Below is a small trained network, with its code and all its weights. Each question gives an input and a class and asks what happens when units are switched off, that is, made to give their printed mean instead of their output.

import numpy as np


def w(rows, s, z=0):
    codes = np.array(rows[::2]) - 128.0
    scale = np.full(codes.shape[1], s)
    scale[-1] = z or s
    return codes * scale


def norm(h):
    return h / np.sqrt((h * h).mean(-1, keepdims=True) + 1e-5)


def f(y):
    return y / 2 * (1 + np.tanh(0.7978845608 * (y + 0.044715 * y**3)))


def log_softmax(a):
    a = a - a.max(-1, keepdims=True)
    return a - np.log(np.exp(a).sum(-1, keepdims=True))


def net(x, mask):
    res = np.array(x, float).reshape(1, 6) / 4 @ E
    u = 0
    for l in range(3):
        y = f(norm(res) @ A[l][:, :-1].T + A[l][:, -1])
        res = res + np.where(mask[u : u + 10], y, B[l][:, -1]) @ B[l][:, :-1]
        u += 10
    return log_softmax(norm(res)[-1] @ U[:, :-1].T + U[:, -1])


A, B = {}, {}
E = w([
[97,99,141],'x0',
[93,201,184],'x1',
[119,118,133],'x2',
[72,180,195],'x3',
[3,152,75],'x4',
[137,135,123],'x5',
],0.0042)
A[0] = w([
[155,189,202,149],'L0N0',
[222,144,152,157],'L0N1',
[204,36,190,70],'L0N2',
[124,100,189,93],'L0N3',
[88,140,138,137],'L0N4',
[50,126,167,160],'L0N5',
[88,219,59,76],'L0N6',
[169,163,226,139],'L0N7',
[209,99,2,248],'L0N8',
[137,140,144,192],'L0N9',
],0.007,0.0012)
B[0] = w([
[105,47,125,197],'L0N0',
[78,135,135,204],'L0N1',
[227,198,95,214],'L0N2',
[168,100,130,138],'L0N3',
[166,151,97,143],'L0N4',
[133,148,97,174],'L0N5',
[224,89,65,171],'L0N6',
[99,2,147,212],'L0N7',
[72,53,147,255],'L0N8',
[101,119,113,145],'L0N9',
],0.0041,0.0034)
A[1] = w([
[168,93,209,236],'L1N0',
[125,243,85,174],'L1N1',
[144,108,143,121],'L1N2',
[243,94,132,254],'L1N3',
[80,146,123,151],'L1N4',
[138,162,195,127],'L1N5',
[149,32,169,216],'L1N6',
[62,137,121,181],'L1N7',
[95,169,101,173],'L1N8',
[111,2,132,83],'L1N9',
],0.0071,0.00081)
B[1] = w([
[101,102,86,215],'L1N0',
[191,157,92,150],'L1N1',
[88,158,188,143],'L1N2',
[83,243,106,241],'L1N3',
[241,157,84,144],'L1N4',
[57,46,255,136],'L1N5',
[188,216,89,255],'L1N6',
[128,174,85,162],'L1N7',
[175,185,168,143],'L1N8',
[174,213,176,251],'L1N9',
],0.0044,0.0035)
A[2] = w([
[76,150,123,11],'L2N0',
[122,2,101,88],'L2N1',
[163,114,69,253],'L2N2',
[91,163,97,169],'L2N3',
[97,111,101,164],'L2N4',
[90,67,135,212],'L2N5',
[98,90,89,165],'L2N6',
[86,118,120,32],'L2N7',
[54,131,119,89],'L2N8',
[94,38,66,123],'L2N9',
],0.0096,0.0023)
B[2] = w([
[173,192,125,113],'L2N0',
[135,126,253,130],'L2N1',
[35,58,87,252],'L2N2',
[244,91,165,191],'L2N3',
[209,79,204,136],'L2N4',
[156,59,170,122],'L2N5',
[103,74,143,139],'L2N6',
[166,155,93,101],'L2N7',
[254,156,29,126],'L2N8',
[84,60,186,156],'L2N9',
],0.0045,0.0037)
U = w([
[150,105,2,170],'0',
[152,222,139,3],'1',
[69,44,177,250],'2',
],0.01,0.00045)

Each question gives the input, the list of numbers given to net, and the class t.
The units are the neurons (one row each of A and B). Each row of codes is followed by its name. A weight is (code - 128) times the scale printed after its matrix; where a second scale follows, it is the last column's (A, B and U).
mask holds one flag per neuron, layer by layer. A switched-off neuron (its flag False) gives its mean, the last column of its row in B, instead of its output. The means were averaged over made-up inputs and are rounded, as every weight is.
A unit's drop is (log p(t) with every unit on - log p(t) with that unit switched off) / (log p(t) with every unit on - log p(t) with every unit switched off).
The circuit of an input: a set's keep is (log p(t) with only the set's units on - log p(t) with every unit switched off) / (log p(t) with every unit on - log p(t) with every unit switched off). Starting from the 12 units with the biggest drops (on a tie, the unit counted first), units are removed one at a time, each time the one whose removal leaves the highest keep (on an exact tie, the one counted first), for as long as the keep stays at least 0.8.
circuit, biggest first: the units of the circuit, biggest drop first
most important unit: the unit with the biggest drop
k most important neurons: the k neurons with the biggest drops, biggest first
k most important neurons of layer l: the k neurons of layer l with the biggest drops, biggest first
drop when u is switched off: that unit's drop, to one decimal
input [-5,-7,1,0,3,-2], class 2: circuit, biggest first => L0N8, L2N1
input [3,0,5,5,3,3], class 0: circuit, biggest first => L2N8
input [7,1,-6,-8,-3,-8], class 1: circuit, biggest first => L1N3, L1N9, L1N6
input [-7,0,1,-8,7,-1], class 2: 2 most important neurons of layer 2 => L2N9, L2N1
input [-6,1,3,-5,0,0], class 1: 3 most important neurons => L1N9, L0N8, L0N7
input [-8,-7,2,2,0,4], class 1: 3 most important neurons of layer 1 => L1N9, L1N6, L1N0
input [8,4,0,-1,-1,6], class 1: 2 most important neurons of layer 1 => L1N9, L1N6
input [-6,-7,3,1,-1,2], class 1: 2 most important neurons => L1N9, L0N7
input [6,-5,1,7,5,5], class 0: 2 most important neurons => L1N9, L1N3
input [-2,1,-2,-3,-1,4], class 1: 2 most important neurons => L1N9, L0N8
input [-4,8,-8,8,-3,-1], class 2: 2 most important neurons of layer 1 => L1N5, L1N3
input [4,2,6,-5,-1,0], class 1: 2 most important neurons of layer 0 => L0N8, L0N6
input [-1,0,5,-6,3,-2], class 2: 2 most important neurons => L1N3, L0N8
input [-5,-4,6,2,-3,7], class 1: most important unit => L1N3
input [1,3,3,-6,-3,3], class 1: 3 most important neurons => L1N3, L0N6, L0N8
input [2,4,2,-7,-5,0], class 1: 3 most important neurons => L1N3, L0N6, L0N1
input [6,5,4,-8,-1,6], class 1: 2 most important neurons => L1N9, L0N8
input [-2,3,0,8,-7,6], class 2: drop when L0N7 is switched off => 0.1
input [6,-3,1,-7,6,3], class 2: drop when L2N1 is switched off => 0.1
input [7,-8,6,-7,4,-6], class 2: most important unit => L2N1
input [0,-8,0,2,-4,-7], class 1: drop when L1N3 is switched off => 1.3
